Below are the code and all the weights of a small trained network. Each question names an input and a target symbol and asks about switching units off, where a switched-off unit gives its printed mean instead of its output.

import numpy as np


def w(rows, s, z=0):
    codes = np.array(rows[::2]) - 128.0
    scale = np.full(codes.shape[1], s)
    scale[-1] = z or s
    return codes * scale


def f(y):
    return y / 2 * (1 + np.tanh(0.7978845608 * (y + 0.044715 * y**3)))


def softmax(a):
    e = np.exp(a - a.max(-1, keepdims=True))
    return e / e.sum(-1, keepdims=True)


def log_softmax(a):
    a = a - a.max(-1, keepdims=True)
    return a - np.log(np.exp(a).sum(-1, keepdims=True))


def net(x, mask):
    ids = ['αβγδζημξπστφψω'.index(c) for c in x.split()]
    T = len(ids)
    res = E[ids] + P[:T]
    u = 0
    for l in range(3):
        q, k, v = (res @ M[l].T for M in (Q, K, V))
        z = softmax(np.where(np.tri(T) > 0, q @ k.T / 2**0.5, -1e9)) @ v
        res = res + np.where(mask[u], z, O[l][:, -1]) @ O[l][:, :-1]
        u += 1
        y = f(res @ A[l][:, :-1].T + A[l][:, -1])
        res = res + np.where(mask[u : u + 4], y, B[l][:, -1]) @ B[l][:, :-1]
        u += 4
    return log_softmax(res[-1] @ U[:, :-1].T + U[:, -1])


Q, K, V, O, A, B = {}, {}, {}, {}, {}, {}
E = w([
[60,121,120,146],'α',
[114,84,111,141],'β',
[192,104,95,136],'γ',
[78,103,115,147],'δ',
[172,133,103,158],'ζ',
[121,129,243,209],'η',
[147,114,138,133],'μ',
[100,100,131,146],'ξ',
[65,165,58,77],'π',
[237,153,173,34],'σ',
[61,130,155,190],'τ',
[119,181,49,50],'φ',
[54,88,98,160],'ψ',
[174,25,192,255],'ω',
],0.013)
P = w([
[129,135,139,116],'0',
[116,134,190,86],'1',
[50,2,91,45],'2',
[149,181,50,163],'3',
[114,161,234,137],'4',
[45,103,151,80],'5',
[150,234,59,193],'6',
[98,79,192,159],'7',
[84,63,156,70],'8',
[168,136,76,204],'9',
[101,84,210,161],'10',
[13,113,146,74],'11',
[129,232,30,185],'12',
],0.008)
Q[0] = w([
[253,68,78,88],'0.h1',
[164,159,61,76],'0.h1',
],0.0051)
K[0] = w([
[70,74,91,188],'0.h1',
[45,56,254,167],'0.h1',
],0.0048)
V[0] = w([
[231,133,78,116],'0.h1',
[195,252,51,38],'0.h1',
],0.0043)
O[0] = w([
[254,98,110,66,68],'0.h1',
[33,23,54,166,6],'0.h1',
],0.0046,0.0024)
A[0] = w([
[2,163,134,122,217],'0.n1',
[238,110,97,120,178],'0.n2',
[137,47,129,171,206],'0.n3',
[115,60,221,159,251],'0.n4',
],0.0083,0.002)
B[0] = w([
[46,98,76,121,223],'0.n1',
[254,171,185,138,143],'0.n2',
[88,79,183,209,200],'0.n3',
[82,66,148,144,254],'0.n4',
],0.0061,0.0052)
Q[1] = w([
[2,26,105,180],'1.h1',
[178,116,8,150],'1.h1',
],0.0081)
K[1] = w([
[131,24,210,101],'1.h1',
[1,220,1,123],'1.h1',
],0.007)
V[1] = w([
[88,73,254,50],'1.h1',
[11,194,100,72],'1.h1',
],0.0041)
O[1] = w([
[56,79,79,198,254],'1.h1',
[43,115,3,95,36],'1.h1',
],0.0056,0.0038)
A[1] = w([
[132,62,99,168,194],'1.n1',
[115,226,90,16,177],'1.n2',
[94,127,71,2,1],'1.n3',
[160,180,140,182,121],'1.n4',
],0.0062,0.0024)
B[1] = w([
[116,179,177,225,252],'1.n1',
[255,178,91,132,186],'1.n2',
[164,145,102,214,161],'1.n3',
[180,94,133,206,144],'1.n4',
],0.0064,0.0039)
Q[2] = w([
[164,130,92,116],'2.h1',
[149,2,98,80],'2.h1',
],0.0065)
K[2] = w([
[142,107,157,25],'2.h1',
[108,184,3,124],'2.h1',
],0.0083)
V[2] = w([
[67,82,176,157],'2.h1',
[132,166,114,1],'2.h1',
],0.0056)
O[2] = w([
[25,160,193,83,208],'2.h1',
[2,238,199,67,2],'2.h1',
],0.0076,0.011)
A[2] = w([
[167,69,214,191,197],'2.n1',
[3,112,203,194,173],'2.n2',
[47,59,131,253,95],'2.n3',
[54,83,104,61,254],'2.n4',
],0.0055,0.0018)
B[2] = w([
[194,128,88,82,221],'2.n1',
[68,157,112,41,204],'2.n2',
[157,195,99,84,247],'2.n3',
[145,122,254,255,146],'2.n4',
],0.0084,0.014)
U = w([
[118,154,182,148,47],'α',
[124,91,168,123,34],'β',
[158,49,140,84,138],'γ',
[111,111,174,107,186],'δ',
[140,139,159,192,184],'ζ',
[133,140,166,62,70],'η',
[123,89,202,119,128],'μ',
[121,106,167,105,54],'ξ',
[150,102,123,254,142],'π',
[142,174,167,63,1],'σ',
[125,177,96,81,196],'τ',
[126,172,60,128,124],'φ',
[106,122,175,148,140],'ψ',
[149,163,129,76,243],'ω',
],0.011,0.0035)

Each question gives the input, a string of symbols that net reads in full, and the target symbol t.
The units are the heads (2 rows each of Q, K, V and O) and the neurons (one row each of A and B). Each row of codes is followed by its name. A weight is (code - 128) times the scale printed after its matrix; where a second scale follows, it is the last column's (O, A, B and U).
mask holds one flag per unit, layer by layer, with each layer's heads first. A switched-off unit (its flag False) gives its mean, the last column of its rows in O or B, instead of its output. The means were averaged over made-up inputs and are rounded, as every weight is.
A unit's drop is (log p(t) with every unit on - log p(t) with that unit switched off) / (log p(t) with every unit on - log p(t) with every unit switched off).
The circuit of an input: a set's keep is (log p(t) with only the set's units on - log p(t) with every unit switched off) / (log p(t) with every unit on - log p(t) with every unit switched off). Starting from the 12 units with the biggest drops (on a tie, the unit counted first), units are removed one at a time, each time the one whose removal leaves the highest keep (on an exact tie, the one counted first), for as long as the keep stays at least 0.8.
units of the circuit, in order: the units of the circuit, biggest drop first
most important unit: the unit with the biggest drop
k most important neurons: the k neurons with the biggest drops, biggest first
top k neurons in layer l: the k neurons of layer l with the biggest drops, biggest first
drop when u is switched off: that unit's drop, to one decimal
input δ τ ω δ, target π: units of the circuit, in order => [2.n2 2.n1]
input ξ φ φ, target φ: most important unit => 1.n3
input ω δ σ ω φ τ ω ξ, target γ: 2 most important neurons => [2.n1 0.n3]
input φ ξ η α π ξ ζ ω, target γ: top 2 neurons in layer 0 => [0.n3 0.n1]
input β π ω ω ξ, target γ: 3 most important neurons => [0.n3 1.n1 2.n1]
input μ π β ξ η τ ξ ω, target γ: 4 most important neurons => [2.n1 1.n1 0.n3 2.n2]
input ζ μ π ζ π η π ω η ω α, target γ: top 2 neurons in layer 0 => [0.n3 0.n4]
input ω δ ψ γ σ ω δ, target π: top 2 neurons in layer 2 => [2.n2 2.n3]
input α δ ω δ τ ψ μ, target π: top 3 neurons in layer 2 => [2.n2 2.n3 2.n1]
input ω ξ σ ω φ μ γ ω α δ γ ξ ψ, target π: 3 most important neurons => [2.n2 0.n3 2.n1]
input ω ξ α ξ, target π: 4 most important neurons => [2.n2 2.n3 2.n1 0.n4]
input ω τ π δ τ ψ β, target π: 4 most important neurons => [2.n2 2.n3 2.n1 0.n4]
input ζ β γ ω ω μ μ, target π: 3 most important neurons => [2.n2 2.n3 1.n4]
input ζ ω φ ω σ, target γ: top neuron in layer 2 => [2.n3]
input ξ ω ξ τ ω δ π ξ φ ω μ, target γ: top 2 neurons in layer 1 => [1.n1 1.n4]
input γ μ δ δ ζ δ ω ζ ψ ω μ ω ψ, target π: top 3 neurons in layer 2 => [2.n2 2.n1 2.n3]
input ω ξ ζ μ τ τ π τ μ ω η, target γ: drop when 1.n1 is switched off => 0.1
input δ ξ ω β ψ β τ ω ω σ μ, target γ: drop when 0.n3 is switched off => 0.3
input σ ω β α ψ ω ξ, target π: drop when 1.h1 is switched off => 0.1
input η δ ω γ, target π: drop when 1.n3 is switched off => -0.2
input ω ω γ ω ζ, target γ: most important unit => 2.h1
